In the rows, 128 means zero.
Each row is followed by its class.
[155 154  79 106 159 157 135 132 163 151 120 131 155 134 120 123 153 139
  90 148  65 135  99  86 124 109 123 136 124 140 123 154 153 171 153 108
 120 135] => zit
[ 74 195 134 147 113  97 116 161 147 176 135 116 129 120  67 180 138 135
 127 180  99 121 128 136 118 188  91 114  98 124 101 139 122  43 131 112
 140 138] => Gebu
[100 121 108  87 146 101 138 111 129 108  81  98 128 129  92 106  88  94
 131 147  82 119 113  94 135 122 160 145 105 124 132 123 148 132 177 167
 145 101] => losog
[140 157 108 107 132 137 141 131 157 127 136 122 172 149 130 124 108 101
 156 165 104 132 112 151 135  99 165 146 102  82 134 160 118 138 140 164
 145 107] => Gebu
[184 140  81 113 126 163 125 132 123 101 202 131 129 130 138  88 143 121
 172  94 113 147 154 149 122  66 123 175 125 148 134 148 120 147  98  81
 162 134] => sunud
[179 136 100 103 131 157 151 131  94  87 175 118  97 145 128 113 152 105
 122 128 118  97 148 252 104 119 118 134 121  85 140 162 118 127 116 118
 144 114] => sunud
[ 91 173 116 164 128 117 126 136  76 129 137 115 135 140  80  92 121 116
 128 172 116 145 140 154  88 145  96 139  89 153  82 133 104 101 112 135
 177 136] => losog
[143 109 105 127 155 170 144 111 146 161 101 101 186  93 123 145 118 114
 160 166  99 144 122  29 141 142 174 159 116 137 136 120 135 154 126 132
 120 138] => faveg
[123 154 118  77 142 147 129  94 164 118 119 159 132 116 124 136 108 114
 134 196 122 132 108 131 147 109 117 141 106 123 160 113  90 141 156 109
 157 119] => Kogim
[ 81 121 151 113 155 135 149 157  78 128  87 162 132 102  79 159  98  53
  46 127 180 136 157  88 144 123  67 106  96 132 140  91  99 101 109 165
 109 118] => ridi
[171 147 108  93 135 146 155 122 146 132 133 122 142  97 111 136 108 125
 136 180  92 116 130  96 161  95 159 159 105 121 141 155 138 151 137 128
 126 130] => sunud
[142 142 116 111 146 133  90 103 170 126 144  93 152 133 152 131  79 146
 124 166  82 130 140  69 140 125 151 144 100 115 122 119 158 160 151 136
 141 114] => Gebu
[138 166  88  97 153 137 105  96 145 130 129 115 149 105 125 138  91 123
 136 135  81 106 109 146 125 156 131 165 111 119 137 133 130 136 157 142
 134 121] => der
[145 119 122  89 140 116 116  78 173 127 116  73 143 151 153 120  78 167
 113 145  93 134 168 100 157 121 177 150 124 131 141 140 156 184  98 160
 141 131] => Kogim
[152 148 123  71 138 157 182 119 143 201  93 160 162  60  86 209 157 113
  72 181  60  67 145 126 104  82 165 166 122 133 126  86  97 113  98 126
 107 143] => sunud
[147 116 134  83 117 136 158 122 166 138 118 124 135 149 142 100 148 139
 112 157 108 141 140 164 136  92 169 133 139 138 122 140 143 118 116 151
 127 117] => Gebu
[128 151 102 123 180  94 168 190  95 132 100 117 137 111 128 146 163 105
  51 148  88 153 112 124 108  89 210 158  91  91 149 155 191 128 160 171
 101 108] => ridi
[177 101 102 130 117  82 111 141 123 151 155 132 198 126  99 117 129 111
 130  46 113 166 106 100 117  90 112 100 155 173 136 118  95 115  12 138
 118 129] => faveg
[ 92 158 122 153 143 102  84 144 145 103 139  85  99 105 104 132 136 172
 153 156 134 132 152  95 117  89  37 150  97 104 129  97 191 156 172  79
 163 138] => beve
[121  99 105 110 155 103 162 165 144 127 124 128 141 166 104 103 117  73
 134 131  69 166 103  87 121 130 186 137 112 145 127 154 153 144 133 146
 172  97] => Gebu
[110 147 113  71 183 145 142 111 156 133  87  95 155 109 115 148  70 112
 119 129  86 143 128 101 134 121 146 138 114  99 129 157 116 131 189 134
 137 143] => beve
[158 121  87 101 165 140 120 117 134 116 108  90 153 134 123 105 118  80
 163 122  90 134 152  61 145 146 174 121 116 119 152 114 117 153 123 146
 137 126] => faveg
[175 121 121 103 138 139 157  92 147 145 120  81 162 117 119 137  85 114
 140 171  85 105 145 129 158 148 184 143 111 116 152 141 167 175  98 182
 138 121] => Kogim
[132 124 109 114 158 131 138 147 145 150 136  80 161 138 137 131 129 129
 115 167  75 155 117 137 148 141 172 141  87 104 151 150 195 128 148 170
 145 103] => beve
[133 101 184 118 108 137 213 127  98 142 133 144 137  86 123 127 146 124
  82 150 142  93 110 111 101 105 152 103  75 136  98 110  57 119  57  78
 130 129] => faveg
[134 160 113 105 157 142 131 133 192 121 119 113 165  69 151 139 142 116
 122 163  95 126  94 147 164 112 190 144 102 128 191  98 148 149 139 147
 129 103] => sunud
[123 148  85 115 152  94 172 149  92 104 121 141 102 110  99 150 163 118
  76 196  90 161  73 115 102 107 155 120 103 141  96 166 112  85 173 117
 121 128] => zit
[168 129 103  88 169 169 133  85 153 124 123  94 168 107 124 106  92 120
 119 186  78 174 148 102 144 115 177 165 108 159 143 142 141 150 138 153
 139 121] => Kogim
[140 118 134  88 174 146 178 120 161 152 102 130 121 102 141 110 116 118
 103 154  58 104  95 129 139 108 150 138 118 155 114 104 164 157 157 127
 154 118] => Kizo
[152 189 102  89 158 141 145 112 178 145 117 106 168  93 151 130 114 136
 152 154  92 112 118 110 151  86 219 167 103  88 154 135 125 143 162 150
 109 138] => kad
[125 189 154 127 122 122 131 128 158 173 135 175 151 103 136  89 140 149
 124 129 105 136 106 111 115 102 113 105 128 168 126  96 107 141  86  71
 148 160] => Kogim
[153 162 140 147  96 128 109  83 105 123 193 124 149  83 173  98  89 180
 136 132 189 143 122 174  99 124 115 149 127 136 113 181  93 133  67  76
 140 161] => Kogim
[134 173  69 108 141 135 118 137 145 162 119 122 165 140 107  99 128 106
 126 186  94 127 126  66 146 140 169 154  83 120 133 168 108 106 135 161
 119 118] => kad
[155 105 125  96 141 110 131 112 176 160 126 107 165 131 129 118 122 118
 118 181  85 150 115 112 151 144 192 143 138 151 157 170 170 145  96 145
 152 121] => bine
[122 105 110 124 152 128 114 136 162 123 128  84 128 114 126 125 100 129
  96 147  82 165 138 129 158 153 179 140  95 146 133 155 170 119 167 134
 149 104] => losog
[164 105 134  82 125 175 108 135 188 156 164 131 162 117  98  86 114 110
 178  76 157 153 150 119 200 116  34 126 142 121 201 142 161 147  93  72
 145 130] => faveg
[139 147 146 132 157 115 124 133 164 165 128 131 182 123 142 142 103 142
 110 134  88 160  93  76 150 114 150  98 137 107 150 123 175 176 135 141
 112 146] => zit
[129 141  64 161 121 164 147 182 180 176 145 170 155 106 136 182 168 112
  90  82 163  93 135 153 134  59  66 131 119  94 133 118 113 177  50  99
 135 144] => kad
[121 141  94 101 157  82 103 159 180 135  80 127 114  95 105 134 113 101
 117 149  87 126 140  67 166 123 194 138 105 112 164 142 163 154 196 119
 143 119] => losog
[ 94 112 116  70 152  99 121 111 143 142 100  97 139 119 120 141 120 122
 107 181  96 154 141  71 127 127 157 138 110 125 140 108 145 113 141 144
 157 122] => beve
[150 120  98 140 167 157 133 126 182 107 129  76 181  97 163 129  97 121
 107 131 128 143 100 132 128 150 181 119  91 108 146 183 120 207 139 120
 153 113] => beve
[148 167 165 142 113 133 165  99  87 146 144 102 131 166 119 127  81 168
 193 204 112 156 165 193 149 111 148 159 128  92  98 174 150  96 135 187
 121 169] => Kogim
[176 116  83 105 159 126  95 103 170 122 123  89 174 144 130 104 102 107
 106 152  55 120 122 123 127 132 187 168 117 160 132 182 125 152 112 163
 141 100] => bine
[160 162 113 182 151 123 170 170  88 139 145  84 141 109  77 141 155 107
 217 166 106 167 167 172 124 137 173 161 115 120 117 159 136  98 113 137
 153 170] => faveg
[144 151 104  88 128 127 150  77 155 130 134  93 146 145 148 126 117 162
 143 176  62 113  99 109 133 106 171 163 103 136 135 112 154 170 115 148
 156 117] => Kogim
[124  83 123 104 140 120  94 113 170 118 127 106 153 145 127 141 101 107
 148 142 115 166 132  59 137 144 160 151 135 131 160 145 133 165 142 118
 154 107] => ridi
[126 109 162 158 135  65 106 200 157 138  88 135 146  45  53 109  85  59
 153  36 102  99 128 142 142 101 148 136 126 121 160 149 162 100 171 129
  96 107] => losog
[134 155  81  86 158 137 142 103 131 146  90 128 127 135 110 116  98 109
 107 172  48 116 120  99 133 152 131 132 121 140  99 132 138 139 157 158
 138 135] => der
[117 152 108 109 142 122 139 138 194 105 120  85 153 126 103 117 129 122
 143 163 101 139 119  93 128  98 155 147  90 105 138 155 144 162 155 120
 152 104] => Gebu
[148 122  90 146 135  73 137 166 143 139 117 139 126 110  62 148  93  97
 126 134 112 146 152  12 162  77 118 116  99 168  76 167  94 126 110 126
 134 141] => Kizo
[100 144 125 106 124 101 160 176 159 176 177 102 134 153  97 156 131 119
 105  71  55  98 127 162 157 117 113 121  81 107 134 110 157  71  67 137
 149 110] => kad
[157 151 120  87 147 106 177 102 146 128 110 102 144 111  95 160 130 119
 177 177  98 104 109 143 129  93 185 157 115 107 138 128 122 141 153 166
 138 124] => Kizo
[124  90 148  93 148 100 132 133 187 146  90 137 141 161 127 120  98 129
 109 115  67 119 122  84 150 119 199 152 127 152 128 161 116 165 144 136
 129 122] => zit
[165 139 106  98 147 134 125  94 165 123 129 131 141 118 135 135 137 118
 148 178  94 116 118  88 115 104 181 159 126 138 138 139 114 167 144  95
 153 134] => bine
[181 153  87 101 142 162 130 109 164 133 131 131 125 136 101 112 152 119
 147 209  60  95 101 159 131 138 128 133 117 143 131 114 115 124 169 132
 138 108] => kad
[141 121 153 134 117 102 171 100 104 122  96 149 184 113  70 159  70 145
 133 189 143 181  79  87 127  35  88 104 136 125  78 149  36 105 107 155
  88 154] => faveg
[120 114 163 122 156 105 129 106 165 144 116  98 171 112 126 139 103 118
 174 170 104 154 114  94 121 119 183 126 134  89 149 115 152 152 154 151
 138 123] => Kizo
[119 166 101  91 149 130 143 136 195 146 122 115 163 135 143 141 112 132
 120 166  82 138 102 126 151  67 122 132 118  70 142 126 184 175 143 143
 156 121] => Gebu
[120 141  68 135 124 137 136 161 176 153 121  93 162 157  92 179 134 128
 139 151  74 145 148  77 166  83 139 172  90 128 105 147 168 104 133 187
 114 108] => Gebu
[135 107 176 119 149  91 197 161 155 149  70 119 127  70 110 133 111 115
  96 112 103  91 126 135 150  82 203 124 117  98 160 105 212 196 145 149
 123 126] => losog
[130  84 124 141 151 135 162 168 130 154 112 143 139 101 145 117 137  99
 108 174 102 143 100  92 156 126 171 138  94 133 137 129 156 140 121 122
 141 113] => faveg
[136 120 100 110 145 126 103 114 202 112 130 106 149 146 137 133 108 129
 125 135 120 159 120 137 170 119 134  98 136 129 158 116 110 144 117 156
 136 114] => kad
[113 109 158 128 163 132 141 138 134 148 115 118 165 118 126 117  76  96
 124 112 108 172 169 106 138 116 189 154 111 116 147 147 144 134 115 154
 130 134] => Kogim
[144  78 120 101 164 110 195 151  82 137 115 123 144 103  54 179 116  75
 119 135 116 184 141  47 138 111 170 133 107 132 140 136 122  96 109 142
 120 133] => faveg
[123 136 118 102 158 143 125 112 180 139 109 125 159 126 118 103  82 140
 110 177  90 165 113  63 162  84 124 138 112 149 123 123 122 139 148 145
 126 126] => kad
[161 124  98 110 152 121 102 138 144 136 126 124 135 128 122 120 121 126
 142 146  89 170 149  97 150  89 130 130 132 137 129 131 157 122 165 138
 132 133] => beve
[154 158 122  87 164 144 140  99 134 113 129 125 140 139 121 125 119 140
 117 165  89 151 107 127 128 111 143 130 127 130 130 138 121 145 172 130
 126 139] => zit
[134 117 131  77 173 161 143  89 136 159 100 102 145 130 117 124  69  92
 150 149  92  96 162 110 140 170 163 172 117 126 125 141 122 144 150 163
 151 131] => Kizo
[158 122 115 111 133 125 150 132 136 122 113  98 158 113 134 109  96 107
  97 152  94 106 115 100 161  94 160 149  94 134 127 151 156 162 116 175
 121  97] => ridi
[159  85 101 109 130 102  97  80 184  98 138  92 139 126 125 154 125 147
 142 201  97 171 126  98 120 139 199 150 126 160 153 143 114 159 126 116
 159 103] => Kogim
[124 112 101 105 153 140 133 131 122 132 119 178  82 123  97 189 155 121
 102 141 129 107 135 161 103  87  60 163 129 141 108  97 101 100 165 104
 133 123] => Kizo
[140 127 116  86 158 150 122 130 161 126 125 119 146 144 131 101  95 134
  77 128 111 155 154  99 139 108 149 160 101 144 125 167 133 139 142 132
 126 111] => Gebu
[146 154  85  86 150 110 101  99 157 115 113  81 154 100 143 129  87 108
 138 146  87 137 114 113 152 146 173 146 141 146 141 151 127 132 140 154
 143 126] => ridi
[156 126 172 102  84 159 181  95 126 147 175 132 138 137 115  38 148 120
 192 148  84 105 118 123 117  81 121 150 122 194  85 130 121 104  73  81
 170 138] => bine
[125 124 137  92 118 160 119  96 114 101 163 126 114 139 128  86  71 104
 186 141 111 138 161 174 111 101 123 179 113  89 102 206  71  69 173  84
 148 130] => Kogim
[159 189 189 159 121 131 174 152  92 173 165 122 131 104 160  88 119 167
 115 127 105  64 151 204 118 106 139 148  94 124  93  98 197 140  79 143
 132 151] => Gebu
[150 162 115  99 151 152 191  99 122 136 129  94 142 105 136  96  68 156
  96 117 109 111  83  81 150 132 141 129 104 146 109 151 152 156 120 143
 109 144] => kad
[124 132 127 106 157 143 133 144 204 161  77 130 147 126 113 114 135 110
 132 190  61 115 140 112 139 134 194 175 109 165 128 123 141 147 163 142
 152 110] => Gebu
[124 114 120 116 158 124 113 100 120 121 115 107 120 124 142 147  85 119
 108 211 103 126 136  41 150 124 147 156 101 108 131 127 186 147 166 155
 128 123] => bine
